Here are made-up elements, facts about them, and rows of numbers that follow some of those facts. Name the element behind each unnamed row.

There are 3 kinds of fact about the elements: χ, τ, Θ.
j518 χ j812, j11
j422 χ j449
j973 χ j996
j683 χ j497, j602
j987 χ j810, j938, j796
j810 χ j264, j841
j955 χ j139
j254 χ j572
j938 χ j996, j518
j602 χ j18, j232
j370 χ j118
j56 χ j656, j812
j320 χ j885, j626, j648
j458 χ j139
j545 χ j103, j626, j449
j988 χ j638, j74
j825 χ j232, j812, j518
j630 χ j365, j879, j313
j595 χ j996, j118, j85
j142 χ j56, j973
j879 χ j449
j769 χ j526
j610 χ j626, j458
j657 χ j640, j545, j362
j85 χ j11
j416 χ j2, j325
j184 χ j595, j449
j163 χ j812
j514 χ j153
j601 χ j638, j656
j130 χ j668
j993 χ j812
j784 χ j405, j619
j948 χ j165, j307
j112 χ j447
j703 χ j118
j405 χ j165, j812, j841
j284 χ j648
j27 χ j996, j733
j52 χ j370, j601
j325 χ j686
j648 χ j993, j841
j751 χ j996
j786 χ j709, j812
j525 χ j493, j370, j841
j2 χ j165, j449
j153 χ j841
j603 χ j103, j163, j2, j812, j260
j103 χ j362, j163
j625 χ j11
j537 χ j405, j993
j764 χ j769, j812
j165 χ j812
j504 χ j640
j963 χ j825, j812
j220 χ j648, j313
j66 χ j458
j690 χ j796
j497 χ j449
j362 χ j812
j957 χ j993
j644 χ j947, j264
j915 χ j130
j74 χ j163, j812
j885 χ j526
j701 χ j537, j944, j320
j927 χ j683
j750 χ j812, j416
j155 χ j965
j668 χ j686
j841 χ j11
j307 χ j449, j812
j640 χ j812
j493 χ j686
j260 χ j118, j11
j619 χ j703, j668, j232, j625
j367 χ j307, j370
j118 χ j686
j626 χ j449, j686
j836 χ j537, j405, j449, j955
j656 χ j153, j812
j965 χ j449, j11
j238 χ j514
j670 χ j944, j405, j85
j53 χ j195, j812
j442 χ j226, j264, j957
j939 χ j938
j232 χ j165, j163
j34 χ j690, j812
j36 χ j668, j11
j638 χ j284
j139 χ j85
j11 χ j812
j944 χ j812, j648
j211 χ j405, j449
j614 χ j996, j812
j526 χ j362
j572 χ j165, j195, j812, j518, j648
j449 χ j165
j365 χ j703, j260
j605 χ j764
j18 χ j195, j449
j427 χ j656
j257 χ j973
j717 χ j686
τ j939 <- j422, j254, j367, j211
τ j24 <- j126, j824, j130, j2, j603, j60, j693
τ j572 <- j104, j614, j427
τ j254 <- j973, j796, j648, j972, j668
τ j810 <- j683, j142, j738, j640, j916, j577
τ j665 <- j987, j873, j703, j405, j812, j605
τ j891 <- j810, j786, j103, j66, j307, j670
τ j873 <- j996, j867
τ j656 <- j955, j938, j416, j957
τ j66 <- j45, j447, j619, j53, j474, j257
τ j915 <- j333, j545, j595, j548, j690, j461
τ j422 <- j602
τ j993 <- j370, j879, j381, j626, j226, j604
τ j601 <- j320, j551, j993, j734, j701, j264, j449
τ j442 <- j947, j238, j232
τ j461 <- j458, j284, j195, j412, j155, j965
τ j325 <- j426, j948, j750, j118
τ j784 <- j968
τ j260 <- j686, j514, j625, j537, j504, j183
τ j518 <- j988, j52, j963, j220, j74, j34, j36
τ j34 <- j825, j661, j27, j751, j927, j11, j709
τ j56 <- j630, j764, j165, j526
τ j610 <- j769
τ j449 <- j657, j362, j313, j454, j139, j944
τ j551 <- j85
τ j734 <- j163, j836
τ j841 <- j112, j325, j773
τ j18 <- j525, j644, j26, j260, j638
τ j184 <- j546, j885, j656, j733, j855
τ j333 <- j153, j497, j493, j612, j717
τ j824 <- j365
Θ b <- j126, j996, j602, j426, j988, j142, j879, j130, j381, j112, j703, j405, j284, j751, j153, j195, j764, j220, j867, j74, j183, j26, j313, j60, j836, j238, j670, j604, j11, j427
Θ a <- j104, j973, j683, j987, j955, j45, j938, j370, j458, j968, j796, j447, j686, j545, j630, j595, j657, j416, j514, j948, j27, j52, j648, j786, j525, j2, j546, j738, j103, j537, j165, j504, j362, j957, j644, j885, j927, j750, j155, j972, j668, j307, j693, j619, j367, j965, j264, j53, j855, j773, j36, j139, j474, j614, j526, j365, j605
Θ d <- j320, j548, j690, j701, j412, j626, j733, j812, j211, j717
Θ c <- j825, j769, j85, j163, j661, j603, j625, j963, j497, j640, j493, j118, j226, j454, j612, j916, j232, j638, j944, j709, j577, j257

Some elements and their rows:
j254: [15,-18,-1,-6,-2,-15,17,2,-26,-8,6,-5,11,0,-12,14,-2,1,-16,7,3,2,-6,-7,15,1,7,13,1,0,-5,2,-8,3]
j973: [11,8,1,5,-3,-5,2,-8,4,4,4,0,1,7,-7,16,1,-4,14,-9,12,2,2,6,-1,0,-9,-4,9,-3,15,-1,0,-2]
j988: [-12,-16,2,-23,-11,13,-4,-7,12,-3,8,18,-1,10,37,-31,6,22,3,23,5,-5,2,9,11,-10,7,10,3,2,5,-1,-11,1]
j963: [-11,3,4,28,1,-4,-22,-3,-8,-4,-7,2,0,-10,-41,8,-12,-11,14,-4,-16,7,2,0,10,7,-15,-22,1,-6,13,31,10,-5]
j163: [-10,11,4,41,12,-9,-16,-4,-11,12,-16,-8,-9,-17,-33,-9,-11,-6,6,-25,-18,5,-5,6,-5,7,-14,-13,-10,1,15,29,24,-2]
j104: [-3,14,0,0,3,3,0,-2,5,0,-4,-2,-3,2,-13,1,3,-9,5,-4,-4,0,1,-6,-2,8,-3,-5,6,-3,8,-4,4,-1]
j26: [3,-4,1,-20,1,16,5,-3,7,0,2,4,-1,10,40,-24,13,22,-10,6,6,-7,-4,1,12,-5,1,13,17,0,2,-22,4,1]
j333: [7,-25,-8,-9,-8,-15,6,9,-11,-10,-10,-15,-2,7,-24,13,-1,-9,-30,12,-13,-2,2,-15,0,4,9,17,-9,-1,-22,2,-2,11]
j153: [9,-25,-4,-13,-15,6,-8,1,26,3,-3,7,-6,19,46,-14,6,21,-4,9,19,-8,9,12,-6,-13,-4,18,-4,2,-15,-11,-3,9]
j514: [19,13,3,9,3,-1,4,-4,1,3,6,-3,5,7,0,20,4,-3,9,-13,19,1,-4,4,3,0,-14,-4,16,-5,16,-4,9,-3]
j493: [9,-9,0,25,-18,-1,-18,6,11,-1,-4,-9,-19,-5,-32,66,-4,-24,-15,-3,-21,6,-5,-9,-23,-4,-9,-21,-9,-6,-7,11,-1,4]
j686: [15,7,5,2,-4,17,6,1,-3,-2,5,-1,-8,-2,4,31,9,-7,-21,-2,-5,1,-17,-8,0,-6,-3,-9,17,-9,8,-2,3,-3]
j238: [0,-11,0,-20,-7,11,1,-4,13,3,4,11,-1,9,43,-22,8,25,-4,10,10,-6,0,9,4,-11,5,13,6,4,-1,-16,-5,2]
j987: [3,10,0,3,-1,0,-1,-4,6,2,2,2,0,3,-6,7,1,-7,9,-6,6,1,2,3,-3,2,-7,-5,4,-2,8,2,3,-1]
j644: [10,13,2,6,3,1,1,-3,3,2,3,-1,2,4,-4,13,3,-6,7,-9,10,0,-3,0,0,3,-10,-4,11,-4,11,-2,8,-2]
j690: [0,-31,-3,-2,-4,-7,-5,9,6,-1,-7,-10,-2,5,3,8,2,3,1,3,-10,-5,7,6,-12,-12,-5,6,-4,1,-13,-9,6,0]
j183: [9,-2,2,-18,4,14,7,-3,4,1,3,2,0,11,42,-17,14,22,-11,5,10,-7,-7,-1,14,-7,-2,13,21,-1,5,-23,8,1]
j885: [5,8,0,4,-2,-3,0,-7,5,2,3,2,0,5,-9,13,1,-4,11,-6,11,2,3,3,-3,-1,-7,-3,4,-1,11,-1,0,-2]

Which element is each row?
No name comes twice in this set of rows, the named rows included.
[-1,3,-4,23,1,-13,-18,5,10,-1,-13,-17,-11,2,-49,38,-4,-30,8,-10,-17,3,5,-13,-15,16,-14,-17,-3,-5,0,1,16,5] : j612
[-19,-1,5,27,-1,-5,-24,-4,-7,-8,-2,8,1,-9,-46,4,-13,-14,24,4,-19,7,4,3,14,6,-13,-24,-1,-6,17,40,7,-5] : j825
[9,-17,3,-15,-10,15,4,-1,16,2,8,11,-3,8,57,-16,7,21,-8,10,14,-4,-2,11,2,-14,4,10,6,1,-2,-10,-12,3] : j703
[14,-2,7,28,-10,4,-6,4,2,-1,7,-4,-12,-13,-18,58,-5,-24,-6,-3,-15,8,-12,-2,-10,-2,-6,-29,2,-7,8,10,-8,-1] : j118
[1,14,3,28,6,-8,-15,-1,-5,3,-6,-5,-1,-9,-37,27,-8,-14,12,-15,-6,7,0,-2,2,6,-18,-20,0,-4,9,14,13,-3] : j603
[-7,11,5,42,11,-16,-10,-4,-5,14,-10,-9,-10,-15,-32,-5,-10,-13,18,-26,-13,5,-4,10,-12,10,-11,-14,-10,3,21,23,17,-1] : j944
[-11,17,-6,13,6,-13,-27,9,11,2,6,-10,-1,1,-36,55,-5,-19,13,-1,7,3,-4,-22,-21,10,-11,-14,-26,0,-18,3,16,2] : j497
[4,-43,-2,-3,-18,7,-7,12,9,-3,-4,-9,-12,0,13,30,4,4,-24,11,-20,-4,-3,2,-20,-24,1,3,-10,-1,-22,-4,-2,1] : j717
[-3,13,3,19,7,-5,5,2,13,11,3,-2,-4,-3,12,-15,-1,-16,23,-13,5,-1,-4,12,-23,10,3,-2,-7,4,18,5,0,3] : j139
[1,3,-1,-27,-5,16,2,-7,19,5,1,13,1,4,49,-24,5,27,0,3,16,-3,13,12,2,-13,4,5,4,7,-12,-27,-15,-2] : j670
[-14,-19,6,-1,-2,29,-16,13,9,-12,-3,29,9,-1,68,-72,-3,31,3,22,7,-6,1,19,25,-12,-2,9,6,-4,-11,36,-1,2] : j11
[5,11,2,24,3,-15,-9,-5,0,3,0,-9,-2,-4,-41,36,-7,-21,22,-12,-5,7,3,-1,-5,10,-13,-23,2,-3,16,3,5,-2] : j769
[-7,-24,2,6,8,5,-6,5,-15,-1,-18,-6,1,-8,3,-30,0,20,-13,-4,-23,-3,3,6,13,-14,-9,5,6,-1,-11,8,21,-8] : j812
[2,9,1,11,1,6,-8,-5,-4,3,-8,6,0,0,-3,-8,-2,8,-4,-10,5,2,1,5,7,-6,-12,-2,4,-3,1,17,11,-4] : j750

Now the same elements, written a new way:
Named rows:
j927: [22,-17,-13,51,8,19,-32,4,24,9,-24,41,-41,12,-23,30,34,-33,18,25,-29,-20,-10,-11,-2,-2,-7]
j130: [-10,9,7,-16,-12,9,49,-8,-13,-16,40,38,21,-18,-36,-16,7,-15,-34,-23,-32,-34,16,21,18,0,40]
j665: [-36,5,15,7,15,25,19,-22,-10,-66,1,-4,0,-66,-9,-25,4,11,-18,-42,-14,-6,-45,-36,12,16,-18]
j405: [-2,-2,8,12,11,4,38,-37,-10,-17,17,49,62,-5,-27,-62,-6,-9,-23,5,-33,-21,40,34,31,3,35]
j703: [-7,22,17,-15,-9,1,56,8,-18,-18,40,42,13,-20,-41,-2,13,-9,-41,-29,-28,-29,16,19,14,-2,42]
j118: [16,42,36,-18,-8,-31,50,27,10,11,14,47,-61,11,-39,62,40,-40,40,-31,-18,-13,63,0,4,27,26]
j686: [16,20,33,-37,15,-46,4,28,-34,0,-15,17,-80,-24,-55,40,22,-86,49,-12,28,-13,30,1,-13,40,5]
j260: [-26,27,76,5,39,-23,23,16,-68,-29,-20,47,-9,-97,-44,-37,24,-2,-52,-43,29,19,-27,-4,9,-15,-16]
j370: [33,-1,36,-47,8,5,-25,24,25,25,-2,16,-16,-16,-13,21,49,-25,31,-9,-11,18,33,-43,15,-31,-10]
j254: [-52,20,22,9,42,25,29,-46,-1,-65,-4,11,1,-77,10,-32,9,17,-14,-50,-29,-6,-27,-32,16,23,-18]
j362: [28,-29,41,-21,15,24,-23,-13,31,39,-9,-14,12,-15,-37,-30,30,-20,47,42,-14,40,72,-34,33,11,-29]
j610: [-36,5,24,6,15,8,28,-30,3,-60,-8,6,12,-63,-4,-28,8,2,-16,-47,-7,-9,-32,-22,10,8,-15]
j545: [36,-3,44,13,-8,28,20,31,9,0,-29,5,-12,-7,39,-9,-3,-71,52,17,-43,-25,-1,-4,-19,-10,-4]
j307: [25,12,62,22,-16,52,1,-37,25,22,-27,3,-5,-12,4,-9,-25,-45,42,39,3,21,50,13,-42,-2,-23]
j733: [-2,14,-22,-12,-29,45,53,-3,-45,-34,54,43,11,-13,-37,-34,-8,-6,-30,-21,-13,-29,1,-21,29,17,20]
j195: [10,-37,12,0,-36,26,59,42,-37,-34,44,-6,31,-6,-16,-32,-12,-25,-29,-2,-63,-50,4,16,19,5,43]
j612: [48,-21,15,4,-22,36,23,63,-38,-1,21,8,-21,28,17,13,-1,-37,34,20,-60,-25,32,3,16,11,10]
j74: [-9,-26,-7,45,-13,15,39,-33,6,7,27,29,36,-4,-83,-44,7,-7,-39,29,-25,-21,32,19,25,28,32]

Which element is each row?
No name comes twice in this set of rows, the named rows included.
[23,-11,-10,58,4,37,-27,14,20,17,-21,36,-55,8,-30,35,35,-28,3,31,-22,-13,-13,-20,-6,-6,-12] : j27
[-2,7,-7,-40,3,12,17,8,-76,-13,45,37,5,-29,-63,-36,-22,-49,-42,6,5,-38,-6,33,7,7,33] : j183
[35,-12,21,-23,-2,30,8,-8,17,58,25,13,15,11,-45,-34,16,-21,43,52,-23,27,102,-11,40,17,-17] : j163
[29,30,37,2,-1,42,12,-17,27,17,-41,27,-11,-14,27,-21,-5,-74,48,23,-21,-22,1,6,-25,-10,-10] : j2
[26,-1,34,51,19,13,-16,24,3,18,-30,56,-37,-2,-12,35,41,-15,7,11,-21,9,12,-8,-1,-23,-2] : j36
[48,3,89,37,-9,29,37,71,-13,17,-40,26,-14,-13,45,-19,13,-45,28,11,-55,-6,1,3,-19,-45,-9] : j965
[12,-40,0,7,-8,-23,31,30,-34,-62,26,18,58,15,11,-38,-15,-24,-8,-15,-61,-47,16,28,43,-1,55] : j284
[14,37,12,-60,-66,-13,83,-3,45,5,31,52,46,-7,-39,-62,13,-42,4,-49,8,-39,0,-35,15,-7,34] : j626
[20,-10,51,35,22,35,5,-34,9,30,-30,0,-8,-16,-22,-37,3,-40,49,49,-18,18,62,3,0,28,-27] : j165
[40,21,-1,-17,25,4,-11,13,-49,2,13,58,-13,18,-15,7,-1,-54,33,19,-9,-16,41,20,18,3,7] : j638
[29,19,7,-2,-1,33,17,-1,-5,17,10,40,-7,15,-4,2,1,-47,39,30,-33,-13,44,8,8,9,-4] : j232
[-11,33,51,-39,-17,35,43,-43,72,-2,-28,12,58,-73,15,-103,11,-41,9,-27,-2,-24,-61,-40,-13,-36,-30] : j449
[-35,-30,5,83,16,11,12,-47,36,-33,-25,6,19,-42,-58,-42,24,15,-34,-7,-7,1,-32,-24,20,32,-20] : j34
[10,5,6,9,71,-4,-34,-29,-15,-37,-26,53,1,9,59,14,9,-15,57,-3,-43,4,37,7,38,-5,1] : j648
[-27,14,61,41,43,-6,12,-3,-29,-53,-19,60,35,-67,17,-28,29,42,-42,-52,-16,24,-18,-15,32,-41,-12] : j841

The same elements again, as new rows of numbers:
Named rows:
j836: [0,-22,22,-16,-83,-26,1,12,3,-2,28,-28,4,-26,24,-35,1,39,4,-2,28,-25,-18,16,-17,-20,3]
j638: [2,2,11,11,-38,-24,2,23,-13,20,48,1,6,-8,-7,-24,25,11,45,30,35,-9,-20,17,3,-31,2]
j18: [7,-7,30,-10,-18,-31,-6,15,-2,4,12,-4,16,-25,10,-25,1,23,22,27,21,-9,-23,4,9,6,28]
j442: [-9,-3,30,-10,-20,-38,-4,13,8,5,26,8,11,-17,-9,6,-21,20,17,15,23,-13,-30,7,9,10,13]
j957: [-1,1,27,2,-9,-28,-8,8,0,-25,8,32,22,-15,-8,41,-21,31,23,14,22,-7,-15,5,-13,37,16]
j184: [2,-3,27,-5,-28,-35,-5,15,2,6,19,-5,18,-23,28,-18,-10,24,11,24,23,-10,-26,4,10,12,13]
j474: [0,11,26,6,-15,-28,-3,4,-8,-23,13,34,27,-22,10,24,-18,23,9,23,23,-6,-11,9,-22,50,12]
j454: [-1,-10,10,5,-46,-31,4,22,-15,8,54,-1,3,-4,-6,-29,19,11,40,31,35,-9,-14,14,-13,-34,-15]
j812: [-3,1,25,-11,-57,-21,-5,10,-9,-4,24,-3,9,-25,-7,-11,14,19,10,3,31,-18,-19,4,-14,-20,26]
j665: [0,-4,30,-10,-21,-34,-6,14,-2,2,23,1,17,-23,17,-16,-8,15,15,25,26,-10,-24,4,4,8,18]
j987: [1,4,23,7,-16,-30,-6,9,3,-21,7,32,25,-20,12,35,-19,38,18,12,22,-5,-13,3,-8,41,8]
j74: [-8,-7,27,-12,-73,-22,-9,11,-8,6,28,-21,6,-26,32,-21,-2,27,6,-3,38,-28,-16,17,-7,-25,14]
j163: [0,-7,10,6,-44,-29,2,23,-16,11,53,-3,4,-4,-2,-28,20,9,38,33,35,-9,-15,15,-10,-32,-12]
j891: [-7,10,30,-6,-22,-36,1,6,-8,5,33,13,19,-27,12,-24,-11,4,0,32,25,-12,-23,15,-8,26,14]
j996: [-9,-9,25,-20,-61,-22,-6,10,-7,0,34,9,5,-34,13,-33,21,33,13,-2,34,-28,-15,10,-9,-27,23]
j612: [-4,5,8,7,-38,-25,-2,22,-7,13,61,10,10,-4,5,-12,25,6,32,33,38,-14,-33,8,-3,-27,0]
j220: [-7,-7,25,-7,-78,-23,-7,13,-3,7,26,-27,6,-24,37,-20,-7,31,3,-4,35,-28,-19,19,-4,-22,9]
j493: [-3,4,9,7,-39,-24,-1,22,-8,13,61,4,10,-3,7,-13,23,5,31,34,38,-14,-34,9,-5,-27,1]

Which element is each row?
No name comes twice in this set of rows, the named rows included.
[-20,-4,36,-20,0,-39,-7,9,5,-2,32,29,5,-13,-52,20,-20,12,26,13,25,-18,-31,7,3,3,24] : j947
[3,0,11,12,-37,-23,1,24,-16,18,41,1,5,-7,-12,-29,30,18,45,33,33,-10,-21,16,4,-31,4] : j625
[-13,-12,15,-4,-29,-32,2,19,-15,4,60,19,-5,2,-54,-5,16,6,50,24,36,-13,-16,16,-17,-38,-8] : j226
[-5,-9,22,-21,-71,-19,-5,10,8,-1,42,-13,10,-26,28,-20,8,23,1,-2,34,-28,-33,9,-14,-20,24] : j284
[1,-13,25,-15,-67,-19,-2,12,0,5,21,-15,3,-31,6,-35,15,39,15,-2,28,-25,-20,16,-4,-24,27] : j183
[1,6,26,15,-24,-30,-14,11,-9,-19,0,6,27,-12,45,39,-36,33,9,20,29,-7,-10,5,-6,39,0] : j927
[2,4,22,0,-14,-26,-10,9,3,-29,17,34,30,-18,28,34,-11,29,11,20,25,-8,-22,-6,-17,39,17] : j595
[1,3,21,-2,-70,-23,-1,13,0,2,18,-17,10,-25,5,-9,6,34,4,-1,26,-17,-23,7,-4,-12,15] : j211
[1,2,28,-3,-2,-27,-10,7,-8,-28,10,41,24,-21,-2,30,-8,26,26,18,25,-6,-9,0,-14,32,23] : j796
[2,-5,31,-10,-21,-33,-8,14,-4,1,21,-4,17,-22,21,-18,-8,14,13,29,25,-11,-25,4,3,8,21] : j325
[4,-3,27,-5,-27,-34,-5,16,3,7,16,-7,17,-24,23,-18,-10,24,14,23,22,-9,-27,5,13,11,16] : j254
[9,1,23,8,-20,-26,-5,11,2,-20,0,15,26,-20,16,28,-17,39,19,16,19,-3,-14,4,-6,41,13] : j525

